Read these off the matrix that follows.
1) What is the entry just right of 2.35?
2) What is the minimum?
3) What is the entry just left of 2.35?
4) What is the entry just right of -0.28?
5) What is the largest entry?
[[1.24, 0.14, 5.54, -1.32, 0.48, -5.04, 3.81, -0.77, 3.51, -5.46, 0.56, -1.32, -5.96], [3.87, -2.31, 1.52, -0.62, 0.85, 0.49, -2.59, 2.35, -1.22, -1.15, -0.28, -0.66, 1.12]]
1) -1.22
2) -5.96
3) -2.59
4) -0.66
5) 5.54
